Here is a tiny trained network, its code and every weight. The questions are about switching its units off for an input and a class, where a switched-off unit gives its printed mean instead of its output.

import numpy as np


def w(rows, s, z=0):
    codes = np.array(rows[::2]) - 128.0
    scale = np.full(codes.shape[1], s)
    scale[-1] = z or s
    return codes * scale


def norm(h):
    return h / np.sqrt((h * h).mean(-1, keepdims=True) + 1e-5)


def f(y):
    return y / 2 * (1 + np.tanh(0.7978845608 * (y + 0.044715 * y**3)))


def log_softmax(a):
    a = a - a.max(-1, keepdims=True)
    return a - np.log(np.exp(a).sum(-1, keepdims=True))


def net(x, mask):
    res = np.array(x, float).reshape(1, 7) / 4 @ E
    u = 0
    for l in range(4):
        y = f(norm(res) @ A[l][:, :-1].T + A[l][:, -1])
        res = res + np.where(mask[u : u + 5], y, B[l][:, -1]) @ B[l][:, :-1]
        u += 5
    return log_softmax(norm(res)[-1] @ U[:, :-1].T + U[:, -1])


A, B = {}, {}
E = w([
[238,71,171,199,123,174,61],'x0',
[126,131,134,125,131,136,128],'x1',
[129,127,128,128,126,128,129],'x2',
[133,134,131,125,122,121,124],'x3',
[147,222,51,198,63,235,98],'x4',
[134,132,132,123,120,124,126],'x5',
[191,85,55,1,176,166,79],'x6',
],0.015)
A[0] = w([
[229,47,194,194,135,161,82,254],'L0N1',
[182,98,31,35,134,164,108,12],'L0N2',
[101,38,254,108,156,45,156,151],'L0N3',
[164,75,124,119,140,129,119,99],'L0N4',
[139,12,177,5,178,88,114,92],'L0N5',
],0.024,0.0061)
B[0] = w([
[235,94,161,176,67,144,105,244],'L0N1',
[111,57,113,97,96,138,74,202],'L0N2',
[97,51,97,103,89,186,19,252],'L0N3',
[146,100,126,77,130,135,146,159],'L0N4',
[174,201,142,121,165,63,253,242],'L0N5',
],0.025,0.026)
A[1] = w([
[19,75,66,16,177,108,70,28],'L1N1',
[1,197,85,202,84,161,105,109],'L1N2',
[82,225,123,158,161,83,86,2],'L1N3',
[31,89,81,137,181,182,90,125],'L1N4',
[121,112,49,48,38,136,64,188],'L1N5',
],0.023,0.0042)
B[1] = w([
[9,166,214,35,216,138,43,221],'L1N1',
[164,114,183,193,209,183,254,180],'L1N2',
[155,115,216,161,227,153,169,143],'L1N3',
[84,190,184,51,206,59,99,175],'L1N4',
[42,47,156,182,238,128,76,250],'L1N5',
],0.018,0.025)
A[2] = w([
[69,154,72,99,145,89,179,112],'L2N1',
[130,184,124,152,64,149,143,80],'L2N2',
[147,198,143,254,119,77,98,82],'L2N3',
[110,159,108,161,151,108,170,2],'L2N4',
[116,92,69,78,91,184,39,105],'L2N5',
],0.035,0.0041)
B[2] = w([
[118,191,102,128,95,82,64,170],'L2N1',
[97,150,147,147,66,134,167,149],'L2N2',
[72,217,82,113,64,187,127,196],'L2N3',
[181,146,143,190,173,98,137,148],'L2N4',
[115,29,126,253,139,134,111,253],'L2N5',
],0.029,0.016)
A[3] = w([
[3,103,52,67,189,70,162,148],'L3N1',
[119,189,124,128,40,118,180,4],'L3N2',
[75,158,135,29,60,47,130,35],'L3N3',
[112,60,12,194,113,103,109,112],'L3N4',
[232,194,179,157,61,98,153,44],'L3N5',
],0.024,0.0041)
B[3] = w([
[36,248,108,50,87,98,134,248],'L3N1',
[16,147,163,99,70,225,178,162],'L3N2',
[215,217,125,215,124,139,109,175],'L3N3',
[147,140,247,195,41,138,156,186],'L3N4',
[34,132,7,28,220,91,171,221],'L3N5',
],0.019,0.017)
U = w([
[5,126,148,108,200,96,68,222],'0',
[150,22,120,191,86,141,65,254],'1',
[115,181,156,195,190,141,200,91],'2',
[113,194,81,155,35,187,162,28],'3',
[113,242,83,63,136,46,123,58],'4',
[217,82,61,68,134,82,162,95],'5',
],0.018,0.002)

Each question gives the input, the list of numbers given to net, and the class t.
The units are the neurons (one row each of A and B). Each row of codes is followed by its name. A weight is (code - 128) times the scale printed after its matrix; where a second scale follows, it is the last column's (A, B and U).
mask holds one flag per neuron, layer by layer. A switched-off neuron (its flag False) gives its mean, the last column of its row in B, instead of its output. The means were averaged over made-up inputs and are rounded, as every weight is.
A unit's drop is (log p(t) with every unit on - log p(t) with that unit switched off) / (log p(t) with every unit on - log p(t) with every unit switched off).
The circuit of an input: a set's keep is (log p(t) with only the set's units on - log p(t) with every unit switched off) / (log p(t) with every unit on - log p(t) with every unit switched off). Starting from the 12 units with the biggest drops (on a tie, the unit counted first), units are removed one at a time, each time the one whose removal leaves the highest keep (on an exact tie, the one counted first), for as long as the keep stays at least 0.8.
circuit, biggest first: the units of the circuit, biggest drop first
unit that matters most: the unit with the biggest drop
top k neurons: the k neurons with the biggest drops, biggest first
top k neurons in layer l: the k neurons of layer l with the biggest drops, biggest first
drop when u is switched off: that unit's drop, to one decimal
input [-6,3,0,-6,-8,-1,6], class 4: circuit, biggest first => L0N5
input [-1,-4,-6,2,6,-8,-8], class 2: circuit, biggest first => L0N1, L0N3, L1N2, L0N5
input [1,-4,2,-5,7,1,-2], class 3: top 2 neurons => L0N3, L0N2
input [-8,6,2,2,5,-1,-7], class 2: circuit, biggest first => L0N3, L0N1, L0N5, L1N2
input [-6,3,1,-6,8,5,-7], class 2: top 2 neurons => L0N1, L0N3
input [1,5,-3,8,-7,3,1], class 5: circuit, biggest first => L0N5, L0N3, L1N1
input [-4,4,0,8,6,-5,-3], class 2: top 2 neurons => L0N3, L0N1
input [7,-2,6,-5,-2,5,8], class 5: top 2 neurons => L0N5, L0N3
input [-1,0,-1,-8,7,7,-8], class 2: circuit, biggest first => L0N1, L0N3, L1N2, L0N5
input [-5,1,0,7,3,-5,0], class 2: top 2 neurons => L0N3, L0N2
input [8,0,3,-5,1,4,-7], class 3: top 2 neurons in layer 0 => L0N3, L0N2
input [-4,8,-8,4,-7,7,6], class 4: top 2 neurons => L0N5, L0N1
input [-6,5,-7,6,8,-8,-4], class 2: top 2 neurons => L0N3, L0N1
input [4,3,8,-8,0,7,-1], class 1: unit that matters most => L0N5
input [4,3,5,0,-5,8,1], class 5: top 2 neurons in layer 0 => L0N5, L0N2
input [-3,3,-5,3,6,-3,-6], class 2: top 2 neurons in layer 0 => L0N1, L0N3
input [-6,0,-6,4,-8,2,2], class 4: top 3 neurons => L0N5, L0N1, L0N2
input [2,-6,2,1,7,4,0], class 3: top 4 neurons => L0N3, L0N2, L1N1, L2N3
input [1,4,-7,5,-3,4,3], class 5: drop when L0N5 is switched off => 0.8
input [3,5,-7,4,1,6,3], class 1: unit that matters most => L0N2
input [3,-8,-6,-8,-3,-2,5], class 5: drop when L0N5 is switched off => 0.8
